Look-ups in named tables: a row name and a column name give one cell, copied from the table.

Table mun
	mame	vinotu	bif
zumilug	52	97	91
vesap	25	58	37
ral	7	-68	-7

What is the bif of ral in mun?
-7
What is the mame of zumilug in mun?
52
What is the bif of vesap in mun?
37
What is the vinotu of vesap in mun?
58
What is the bif of zumilug in mun?
91
What is the vinotu of ral in mun?
-68
What is the mame of vesap in mun?
25

vuniv =
|  | digi | sapur | kep | zap | dofeb | tuk | barub | kiv | besu |
|---|---|---|---|---|---|---|---|---|---|
| gat | -708 | 741 | -71 | -460 | -418 | -14 | 40 | 11 | -855 |
| navav | -554 | 756 | 33 | -269 | -523 | 424 | -396 | -265 | -346 |
| kirol | -554 | 902 | 75 | -348 | -844 | 424 | -174 | -326 | -962 |
| pof | -777 | 571 | -90 | -421 | -368 | -39 | -25 | 107 | -477 |
| siv | -555 | 974 | -219 | -261 | -844 | 332 | -274 | -326 | -448 |
| fuzut | -781 | 364 | 169 | -243 | -723 | 298 | -324 | -51 | -97 |
| ganuno | -594 | 727 | -114 | -245 | -582 | 302 | -396 | -207 | -157 |
| mik | -781 | 414 | 147 | -460 | -707 | 8 | 40 | 62 | -962 |
| sesafe | -780 | 550 | -231 | -243 | -801 | 124 | -222 | -76 | -97 |
| suvaso | -625 | 974 | -231 | -405 | -299 | -39 | -118 | -48 | -427 |
| tebobad | -634 | 364 | 192 | -371 | -277 | 351 | -384 | -25 | -576 |
| dep | -654 | 460 | 192 | -346 | -327 | 300 | -356 | -43 | -446 |
| mer | -730 | 569 | -110 | -394 | -277 | -39 | -162 | 107 | -275 |

ganuno, digi: -594
kirol, tuk: 424
navav, besu: -346
ganuno, dofeb: -582
fuzut, zap: -243
pof, dofeb: -368
suvaso, kep: -231
mer, kep: -110
dep, digi: -654
mer, zap: -394
gat, barub: 40
sesafe, dofeb: -801
gat, tuk: -14

befi =
cols = lesek, tik
penob: [46550, 70527]
mifip: [45285, 86936]
melufel: [57460, 27561]
dem: [43097, 54780]
nok: [46761, 22270]
zoneme: [52369, 51017]

tik of mifip is 86936
lesek of dem is 43097
lesek of mifip is 45285
lesek of penob is 46550
tik of dem is 54780
tik of zoneme is 51017
lesek of zoneme is 52369
tik of nok is 22270
tik of penob is 70527
tik of melufel is 27561
lesek of nok is 46761
lesek of melufel is 57460

mize:
|  | zon | sasorig | rop | lev | lim | saf | sogo | bafil |
|---|---|---|---|---|---|---|---|---|
| tonop | 65 | 100 | 131 | 31 | 206 | 24 | 76 | 153 |
| dopogi | 88 | 93 | 68 | 53 | 192 | 24 | 124 | 113 |
| lum | 64 | 117 | 37 | 139 | 155 | 11 | 111 | 132 |
| tegebom | 65 | 140 | 99 | 158 | 55 | 117 | 82 | 118 |
| mip | 25 | 166 | 52 | 88 | 79 | 92 | 51 | 169 |
| lofofes | 88 | 112 | 80 | 31 | 125 | 58 | 62 | 202 |
| nulupu | 61 | 139 | 97 | 113 | 106 | 95 | 61 | 193 |
| mig | 72 | 181 | 42 | 65 | 158 | 59 | 56 | 181 |
| seda | 64 | 192 | 119 | 144 | 73 | 95 | 49 | 197 |
| kun | 70 | 120 | 72 | 52 | 204 | 40 | 74 | 154 |
| muduret | 21 | 147 | 90 | 186 | 69 | 95 | 47 | 195 |
| mipeper | 119 | 186 | 150 | 114 | 116 | 82 | 90 | 193 |
| zek | 62 | 149 | 37 | 138 | 67 | 96 | 58 | 193 |

nulupu, lev => 113
dopogi, saf => 24
mip, saf => 92
lofofes, sogo => 62
tegebom, rop => 99
zek, lim => 67
muduret, lev => 186
lum, rop => 37
mig, lev => 65
Row with the largest sasorig: seda

Table mulavek
       sovonod  gusaro  kag  lesil  lan  pup  bofisal  vefesa  beb  lonom
fefa       115     204  210    178   94  125       73     212   64    145
kuz        129     177  177    160  110  131       89     172   89    143
rovu       185     113  107    132  199  175      211     102  222    158
gud        168     129  124    138  170  160      170     117  177    153
denom      115     205  211    178   93  125       73     213   63    145

gud, lonom => 153
fefa, lesil => 178
denom, gusaro => 205
fefa, beb => 64
fefa, bofisal => 73
rovu, bofisal => 211
rovu, vefesa => 102
gud, beb => 177
gud, bofisal => 170
rovu, sovonod => 185
rovu, beb => 222
rovu, lonom => 158
kuz, sovonod => 129
denom, lan => 93
Row with the largest kag: denom

gapego.csv
,sunilal,fid,kib,gofugem,vusi
nuf,-34.6,23.1,3.9,-13.7,-5.5
seg,52.0,-54.5,-13.0,24.8,5.3
sal,53.7,-55.5,-13.2,25.5,5.7

gofugem of sal = 25.5
vusi of seg = 5.3
gofugem of nuf = -13.7
kib of nuf = 3.9
vusi of sal = 5.7
sunilal of nuf = -34.6
fid of seg = -54.5
Which row has the largest sunilal? sal

gigefif =
	kolofuz	tilur	tafus
lat	120	122	122
budabur	140	102	102
vivufam	49	191	191
gipo	127	115	115

What is the tafus of budabur in gigefif?
102
What is the tilur of lat in gigefif?
122
What is the kolofuz of gipo in gigefif?
127
What is the tafus of lat in gigefif?
122
What is the tafus of vivufam in gigefif?
191
What is the tafus of gipo in gigefif?
115
What is the tilur of vivufam in gigefif?
191
What is the kolofuz of lat in gigefif?
120
What is the tilur of gipo in gigefif?
115
What is the kolofuz of budabur in gigefif?
140
What is the kolofuz of vivufam in gigefif?
49
What is the tilur of budabur in gigefif?
102

